Input: [141 107 113 106 115 140]
Output: 107

Input:
[[133 117 127 144 150]
 [133 116 127 144 151]
 [146 156 138 115 114]]
Output: 117

Input:
[[124 144 150 146]
 [116 141 106 143]]
Output: 144

Input:
[[148 120 137 122 142 111]
 [141 116 139 111 143 106]]
Output: 120

Input: [139 121 107 150 134]
Output: 121

Input: [154 137 128 113]
Output: 137

Input: [128 107 103 121 125 126 140]
Output: 107

Input:
[[133 149 119 111 142]
 [138 143 114 115 145]]
Output: 149
---
Q:
[[141 155 102 104 139 156]
 [130 127 140 115 154 112]]
A: 156, 155

Q:
[[100 136 106 128 121 139 125]
 [105 135 117 128 118 141 125]
 [115 132 115 126 125 131 128]]
A: 141, 139

Q: [151 106 121 127 134]
A: 151, 134

Q:
[[110 137 105 103 108]
 [108 152 117 109 105]]
A: 152, 137

Q: [115 117 142 135 124 104]
A: 142, 135

Q: [124 142 152 103 111 123 113]
A: 152, 142

Q:
[[113 136 126 113 125]
 [141 118 135 145 130]
 [150 118 127 149 133]]
A: 150, 149
---
[121 104 130 132] 104

[[127 140 150 108]
 [109 136 118 143]] 140

[130 137 103 134] 137

[143 155 114 104] 155

[151 120 156 150] 120

[ 98 149 102 136] 149

[139 104 141 155] 104
---
[154 108 155 103]: 108
[148 121 101 118]: 121
[113 140 136 153]: 140
[132 153 147 103]: 153
[106 117 109 124]: 117
[148 137 114 105]: 137
[138 143 147 153]: 143
[116 153 127 137]: 153
[151 127 125 148]: 127
[150 108 131 122]: 108
---
[137, 140, 110, 145, 153, 134, 120] result: 145, 153
[145, 116, 98, 109, 149, 113, 136] result: 109, 149
[143, 142, 117, 110, 154, 133, 108] result: 110, 154
[139, 142, 107, 109, 134, 121, 124] result: 109, 142
[154, 121, 150, 133, 115] result: 150, 154
[144, 120, 124, 117, 115, 131, 151] result: 117, 151
[110, 137, 140, 125, 149, 129, 114] result: 125, 149
[134, 107, 100, 110, 157] result: 100, 157
[102, 113, 151, 135, 146, 129, 108] result: 135, 151
---
[[129 143 151 109 110 136]
 [106 135 152 119 118 137]
 [120 105 135 111 101 115]] | 129

[[105 115 121 125 125 125]
 [136 156 150 124 111 129]
 [124 126 129 127 125 126]] | 105

[[128 123 128 140]
 [136 133 124 122]
 [106 106 124 108]] | 128

[[132 122 122 137 125 108 112]
 [131 116 120 138 122 113 115]
 [131 137 128 125 128 100 107]] | 132

[[140 139 129 118 146 122 143]
 [115 106 128 149 109 158 133]
 [128 144 138 115 150 123 116]] | 140

[[137 144 119 112 110 132]
 [122 110 147 146 148 114]
 [152 135 145 147 133 133]] | 137

[[134 119 110 102]
 [147 128 121 113]
 [117 118 123 118]] | 134

[[113 112 116 145]
 [105 109 128 138]
 [122 120 117 145]] | 113

[[157 125 113 134 116]
 [157 125 114 133 115]
 [156 125 115 130 103]] | 157
---
array([[125, 133, 134, 131, 127, 115, 121],
       [117, 142, 138, 134, 124, 102, 112],
       [129, 133, 134, 121, 131, 136, 119]]) Out: 129

array([[122, 115, 144, 104],
       [154, 152, 157, 158],
       [128, 111, 109, 157]]) Out: 128

array([[146, 101, 107, 128, 109],
       [143, 106, 113, 145, 118],
       [147, 130, 111, 105, 131]]) Out: 147

array([[134, 140, 127, 133, 130, 141],
       [114, 118, 124, 127, 125, 113],
       [135, 137, 136, 153, 139, 117]]) Out: 135

array([[124, 153, 116, 140, 135],
       [119, 143, 121, 146, 128],
       [121, 144, 122, 136, 123]]) Out: 121

array([[134, 128, 130, 113, 137, 136],
       [129, 130, 125, 140, 123, 129],
       [132, 122, 115, 157, 110, 120]]) Out: 132
---
[[138 120 151 104 112]
 [134 101 126 134 111]
 [119 129 128 126 123]] 123

[[119 153 104 100 133 106 109]
 [153 140 132 129  99 111 142]
 [117 104 140 146 143 147 124]] 124

[[128 125 125 119 130]
 [117 112 137 122 143]
 [104 103 151 145 152]] 152

[[129 129 129 127]
 [103 104 104 152]
 [128 128 129 128]] 128

[[128 123 115 153 133]
 [126 120 117 151 136]
 [127 122 116 152 135]] 135

[[ 98  98 100 100  99  99  99]
 [ 99  99  99  99  99  99  99]
 [ 99  99 100 100  99 100  99]] 99

[[139 147 153 153 139 149]
 [140 149 143 147 145 150]
 [139 137 146 141 143 146]] 146

[[146 138 146 138 139 146]
 [106 122 107 122 121 107]
 [110 119 110 119 118 110]] 110

[[127 130 127 128 129 126 131]
 [129 152 127 149 119 128 132]
 [126 123 125 127 124 127 121]] 121

[[145 139 128 124 131]
 [129 126 124 130 146]
 [149 141 128 124 125]] 125
---
Input:
[[129 122 129 129 131 122 132]
 [119 126 147 124 126 125 137]
 [104 127 144 141 111 130 145]]
Output: 111

Input:
[[106 106 133 132 106 132 151]
 [114 114 143 144 114 144 142]
 [150 150 129 130 150 131 105]]
Output: 150

Input:
[[100 126 125 121 118 106]
 [109 126 113 124 133 126]
 [136 124 117 118 113 132]]
Output: 118

Input:
[[110 141 145 111]
 [151 108 105 142]
 [119 130 136 108]]
Output: 130

Input:
[[134 121 135 105 148 114]
 [132 123 132 114 140 120]
 [122 134 123 149 109 142]]
Output: 149

Input:
[[129 110 127 132 130 126]
 [130 155 134 125 148 126]
 [124 132 136 126 130 128]]
Output: 126
---
[[123 133 126 121 118 148]
 [122 135 127 122 117 150]
 [124 133 125 120 119 148]] Out: 119

[[126 127 127 129 128]
 [103 153 102 153 153]
 [102 154 102 154 154]] Out: 154

[[155 134 148 118 137 117]
 [147 136 144 120 141 119]
 [156 128 130 117 117 125]] Out: 117

[[121 137 127 121 114 156]
 [119 139 129 122 112 158]
 [124 134 124 118 117 153]] Out: 117

[[135 147 138 133]
 [117 103 112 119]
 [144 143 151 134]] Out: 151

[[114 143 132 130 124]
 [124 130 125 105 126]
 [123 133 109 128 137]] Out: 128
---
[[123 139 129 150 141 151 124]
 [111 128 125 134 115 120 124]
 [121 114 129 110 135 138 138]] result: 129

[[131 148 104 123 127]
 [113 120 115 150 121]] result: 104

[153 130 148 109 128 126] result: 148

[[149 149 107 149 107 107 107]
 [129 127 127 128 128 128 128]
 [129 127 127 128 128 128 128]] result: 107

[[140 132 131 133 114 147 120]
 [135 132 149 145 125 126 156]
 [146 143 131 152 152 134 133]] result: 131

[149 102  99 118] result: 99

[[127 135 120 107 139]
 [124 109 126 125 143]
 [106 120 119 127 130]] result: 120

[[133 124 112 131 109 144 138]
 [111 135 120 114 124 154 128]] result: 112
---
[151 121 138 126 101 109 130] Out: 151
[112 150 103 156] Out: 112
[103 115 156 143 105] Out: 103
[117 106 149 150 118 107] Out: 117
[123 136 154 131 128 137] Out: 123
[102 102 102 104 101] Out: 102
[120 102 125 150] Out: 120
[112 118 136 107] Out: 112
[153 135 140 142] Out: 153
